Here is a tiny trained network, its code and every weight. The questions are about switching its units off for an input and a target symbol, where a switched-off unit gives its printed mean instead of its output.

import numpy as np


def w(rows, s, z=0):
    codes = np.array(rows[::2]) - 128.0
    scale = np.full(codes.shape[1], s)
    scale[-1] = z or s
    return codes * scale


def f(y):
    return y / 2 * (1 + np.tanh(0.7978845608 * (y + 0.044715 * y**3)))


def softmax(a):
    e = np.exp(a - a.max(-1, keepdims=True))
    return e / e.sum(-1, keepdims=True)


def log_softmax(a):
    a = a - a.max(-1, keepdims=True)
    return a - np.log(np.exp(a).sum(-1, keepdims=True))


def net(x, mask):
    ids = ['βγδεζηθλμξπστφψω'.index(c) for c in x.split()]
    T = len(ids)
    res = E[ids] + P[:T]
    r = res
    for j in range(2):
        rows = slice(4 * j, 4 * j + 4)
        q, k, v = (r @ M[0][rows].T for M in (Q, K, V))
        z = softmax(np.where(np.tri(T) > 0, q @ k.T / 4**0.5, -1e9)) @ v
        o = O[0][rows]
        res = res + np.where(mask[j], z, o[:, -1]) @ o[:, :-1]
    y = f(res @ A[0][:, :-1].T + A[0][:, -1])
    res = res + np.where(mask[2:6], y, B[0][:, -1]) @ B[0][:, :-1]
    return log_softmax(res[-1] @ U[:, :-1].T + U[:, -1])


Q, K, V, O, A, B = {}, {}, {}, {}, {}, {}
E = w([
[81,103,134,192,72],'β',
[92,68,94,108,1],'γ',
[179,116,138,151,59],'δ',
[184,87,43,121,119],'ε',
[175,86,75,198,84],'ζ',
[104,164,23,114,147],'η',
[73,121,41,120,148],'θ',
[143,179,43,166,140],'λ',
[163,73,91,62,133],'μ',
[40,176,138,73,29],'ξ',
[112,76,94,181,142],'π',
[187,180,167,143,69],'σ',
[114,194,102,205,126],'τ',
[73,155,162,204,109],'φ',
[168,188,100,65,108],'ψ',
[115,53,177,52,121],'ω',
],0.0098)
P = w([
[130,129,46,142,1],'0',
[138,131,62,151,34],'1',
[131,132,79,143,48],'2',
[138,137,86,143,70],'3',
[136,137,101,139,90],'4',
[138,149,116,134,112],'5',
[139,144,112,141,119],'6',
[151,139,103,148,119],'7',
],0.0074)
Q[0] = w([
[141,192,5,136,79],'H0',
[138,151,63,139,72],'H0',
[137,173,74,136,95],'H0',
[108,89,226,69,218],'H0',
[104,116,190,100,174],'H1',
[148,135,69,152,86],'H1',
[87,145,216,75,231],'H1',
[148,136,83,142,90],'H1',
],0.015)
K[0] = w([
[124,179,195,85,169],'H0',
[121,147,167,115,181],'H0',
[126,159,155,102,153],'H0',
[144,86,69,142,52],'H0',
[99,120,93,138,53],'H1',
[162,137,165,119,214],'H1',
[90,126,97,121,3],'H1',
[148,130,159,122,185],'H1',
],0.016)
V[0] = w([
[145,53,62,52,157],'H0',
[207,214,89,47,152],'H0',
[68,160,162,35,77],'H0',
[255,96,189,127,67],'H0',
[79,251,148,91,88],'H1',
[97,126,107,211,157],'H1',
[124,66,170,172,83],'H1',
[40,76,143,42,120],'H1',
],0.0082)
O[0] = w([
[169,132,17,63,171,96],'H0',
[215,228,101,124,89,173],'H0',
[118,97,152,38,8,169],'H0',
[236,52,212,128,145,203],'H0',
[107,253,231,108,111,143],'H1',
[57,111,79,203,110,138],'H1',
[109,36,188,141,122,168],'H1',
[91,122,146,23,211,4],'H1',
],0.0075,0.0032)
A[0] = w([
[63,211,122,219,112,169],'N0',
[139,70,1,172,126,120],'N1',
[201,97,138,75,174,254],'N2',
[34,93,75,120,156,248],'N3',
],0.006,0.0054)
B[0] = w([
[82,200,158,175,172,235],'N0',
[134,101,2,144,151,253],'N1',
[202,98,218,59,235,210],'N2',
[4,100,115,55,219,210],'N3',
],0.006,0.0041)
U = w([
[65,134,87,97,207,194],'β',
[190,184,130,67,111,95],'γ',
[82,90,92,72,3,139],'δ',
[172,112,71,65,201,75],'ε',
[174,90,65,185,94,79],'ζ',
[109,210,100,201,149,7],'η',
[88,54,187,53,141,101],'θ',
[182,85,231,187,101,161],'λ',
[81,180,59,80,171,117],'μ',
[199,212,161,126,96,237],'ξ',
[126,218,63,151,150,4],'π',
[40,102,199,177,162,231],'σ',
[65,168,176,208,157,112],'τ',
[135,31,104,185,145,92],'φ',
[53,141,146,84,63,35],'ψ',
[141,86,169,34,224,254],'ω',
],0.006,0.0027)

Each question gives the input, a string of symbols that net reads in full, and the target symbol t.
The units are the heads (4 rows each of Q, K, V and O) and the neurons (one row each of A and B). Each row of codes is followed by its name. A weight is (code - 128) times the scale printed after its matrix; where a second scale follows, it is the last column's (O, A, B and U).
mask holds one flag per unit, heads first, then neurons. A switched-off unit (its flag False) gives its mean, the last column of its rows in O or B, instead of its output. The means were averaged over made-up inputs and are rounded, as every weight is.
A unit's drop is (log p(t) with every unit on - log p(t) with that unit switched off) / (log p(t) with every unit on - log p(t) with every unit switched off).
The circuit of an input: a set's keep is (log p(t) with only the set's units on - log p(t) with every unit switched off) / (log p(t) with every unit on - log p(t) with every unit switched off). Starting from all 6 units, units are removed one at a time, each time the one whose removal leaves the highest keep (on an exact tie, the one counted first), for as long as the keep stays at least 0.8.
circuit, biggest first: the units of the circuit, biggest drop first
k most important neurons: the k neurons with the biggest drops, biggest first
which heads matter: for each layer, one digit per head in row order, 1 if its drop is at least 0.15 and else 0, layers parted by /
drop when u is switched off: that unit's drop, to one decimal
input ξ ξ ζ, target δ: which heads matter -> 10
input γ ζ β β, target σ: which heads matter -> 10
input β ζ ω, target ω: which heads matter -> 11
input γ ζ θ, target μ: which heads matter -> 10
input ζ ξ γ ζ μ, target ω: circuit, biggest first -> [N2; H1]
input ζ ζ λ ζ β τ, target τ: circuit, biggest first -> [H0; N0; H1]
input ζ δ γ ε σ ζ, target λ: circuit, biggest first -> [H0; N3]
input ε ζ γ ε γ ψ ω, target ω: circuit, biggest first -> [H1; N2; H0]
input β ζ γ ζ σ ψ ζ, target ξ: 2 most important neurons -> [N3; N1]
input γ ζ ζ γ ξ γ, target δ: 2 most important neurons -> [N2; N0]
input ε ζ τ ψ, target ξ: most important neuron -> [N3]
input γ μ γ ε, target ε: 2 most important neurons -> [N2; N1]
input τ σ ζ σ, target λ: 2 most important neurons -> [N1; N3]
input ζ δ μ, target ω: drop when H0 is switched off -> 0.2
input δ ζ ζ, target φ: drop when H1 is switched off -> 0.6
input φ φ δ σ β σ γ ζ, target λ: drop when N1 is switched off -> 0.1
